Below is a small trained network, with its code and all its weights. Each question gives an input and a class and asks what happens when units are switched off, that is, made to give their printed mean instead of their output.

import numpy as np


def w(rows, s, z=0):
    codes = np.array(rows[::2]) - 128.0
    scale = np.full(codes.shape[1], s)
    scale[-1] = z or s
    return codes * scale


def norm(h):
    return h / np.sqrt((h * h).mean(-1, keepdims=True) + 1e-5)


def f(y):
    return np.maximum(y, 0)


def log_softmax(a):
    a = a - a.max(-1, keepdims=True)
    return a - np.log(np.exp(a).sum(-1, keepdims=True))


def net(x, mask):
    res = np.array(x, float).reshape(1, 8) / 4 @ E
    u = 0
    for l in range(3):
        y = f(norm(res) @ A[l][:, :-1].T + A[l][:, -1])
        res = res + np.where(mask[u : u + 3], y, B[l][:, -1]) @ B[l][:, :-1]
        u += 3
    return log_softmax(norm(res)[-1] @ U[:, :-1].T + U[:, -1])


A, B = {}, {}
E = w([
[82,143,46,97,179,63,135,226],'x0',
[111,188,154,244,196,90,189,223],'x1',
[107,103,166,218,77,97,158,61],'x2',
[86,12,169,138,79,119,144,191],'x3',
[109,63,142,182,173,162,13,118],'x4',
[126,138,169,140,96,192,139,84],'x5',
[46,222,88,163,152,169,146,64],'x6',
[165,92,46,101,135,193,221,107],'x7',
],0.011)
A[0] = w([
[82,115,148,89,207,216,8,166,2],'0.n0',
[239,156,231,114,61,98,72,189,13],'0.n1',
[171,174,191,184,122,94,56,144,58],'0.n2',
],0.018,0.0072)
B[0] = w([
[247,188,113,179,65,92,59,205,254],'0.n0',
[127,125,229,24,212,139,151,124,250],'0.n1',
[99,108,143,159,196,132,121,93,235],'0.n2',
],0.015,0.0075)
A[1] = w([
[157,172,133,151,92,250,224,126,37],'1.n0',
[77,78,219,170,30,139,115,158,58],'1.n1',
[159,17,183,121,61,150,108,114,2],'1.n2',
],0.023,0.0072)
B[1] = w([
[202,183,99,172,131,103,199,74,254],'1.n0',
[38,154,169,99,65,145,143,187,211],'1.n1',
[173,7,87,133,86,173,154,103,231],'1.n2',
],0.014,0.0084)
A[2] = w([
[71,77,96,109,152,171,126,118,87],'2.n0',
[70,119,131,172,156,194,49,90,55],'2.n1',
[107,184,68,53,68,173,45,5,2],'2.n2',
],0.02,0.0052)
B[2] = w([
[143,158,93,138,56,65,123,109,194],'2.n0',
[124,153,174,216,107,90,123,120,201],'2.n1',
[48,207,75,2,190,232,20,115,254],'2.n2',
],0.0089,0.0046)
U = w([
[210,152,121,147,113,109,3,184,190],'0',
[139,94,247,43,195,116,120,117,206],'1',
[52,183,202,245,181,103,76,78,3],'2',
[28,117,182,150,57,131,166,151,121],'3',
[163,203,87,143,124,123,228,45,196],'4',
[178,12,121,94,41,188,137,94,61],'5',
[100,136,72,96,175,24,179,248,154],'6',
[107,202,59,56,124,179,69,71,51],'7',
],0.016,0.0028)

Each question gives the input, the list of numbers given to net, and the class t.
The units are the neurons (one row each of A and B). Each row of codes is followed by its name. A weight is (code - 128) times the scale printed after its matrix; where a second scale follows, it is the last column's (A, B and U).
mask holds one flag per neuron, layer by layer. A switched-off neuron (its flag False) gives its mean, the last column of its row in B, instead of its output. The means were averaged over made-up inputs and are rounded, as every weight is.
A unit's drop is (log p(t) with every unit on - log p(t) with that unit switched off) / (log p(t) with every unit on - log p(t) with every unit switched off).
The circuit of an input: a set's keep is (log p(t) with only the set's units on - log p(t) with every unit switched off) / (log p(t) with every unit on - log p(t) with every unit switched off). Starting from all 9 units, units are removed one at a time, each time the one whose removal leaves the highest keep (on an exact tie, the one counted first), for as long as the keep stays at least 0.8.
circuit, biggest first: the units of the circuit, biggest drop first
top k neurons: the k neurons with the biggest drops, biggest first
k most important neurons of layer l: the k neurons of layer l with the biggest drops, biggest first
drop of u: that unit's drop, to one decimal
input [8,0,-8,-7,-2,8,-5,0], class 0: circuit, biggest first => 0.n0, 0.n1
input [-8,2,2,8,4,7,5,-8], class 3: top 2 neurons => 1.n1, 1.n2
input [2,-3,-8,6,0,-1,2,6], class 0: top 2 neurons => 0.n0, 1.n2
input [-6,0,-6,-7,-5,-5,3,-7], class 1: most important neuron of layer 0 => 0.n1
input [-2,-8,8,-4,5,-8,2,4], class 7: top 2 neurons => 2.n2, 0.n1
input [2,6,8,1,-4,1,-5,-1], class 3: top 4 neurons => 1.n1, 1.n0, 2.n2, 0.n0
input [-6,6,6,5,4,2,-5,-3], class 1: top 2 neurons => 0.n1, 0.n2
input [-8,-5,3,-1,-5,4,-4,-4], class 1: top 2 neurons => 0.n1, 0.n0
input [2,7,2,-4,8,-3,-6,3], class 2: 2 most important neurons of layer 1 => 1.n2, 1.n0
input [-2,-4,1,-1,0,2,-1,6], class 4: top 2 neurons => 1.n0, 0.n1
input [-6,3,8,3,5,4,8,3], class 4: top 2 neurons => 1.n0, 0.n2
input [1,0,-5,-1,-8,2,5,-7], class 7: 2 most important neurons of layer 1 => 1.n0, 1.n1
input [-5,3,7,3,-2,-1,4,-4], class 3: 2 most important neurons of layer 1 => 1.n1, 1.n0
input [-8,-1,6,4,6,4,6,-7], class 3: top 2 neurons => 1.n1, 1.n2
input [-4,-3,6,3,1,6,8,-7], class 3: drop of 1.n1 => 1.2
input [-4,1,-4,4,7,3,6,-6], class 0: drop of 0.n0 => 2.1
input [-3,4,1,-1,-8,-2,-3,-4], class 1: drop of 1.n2 => 0.0
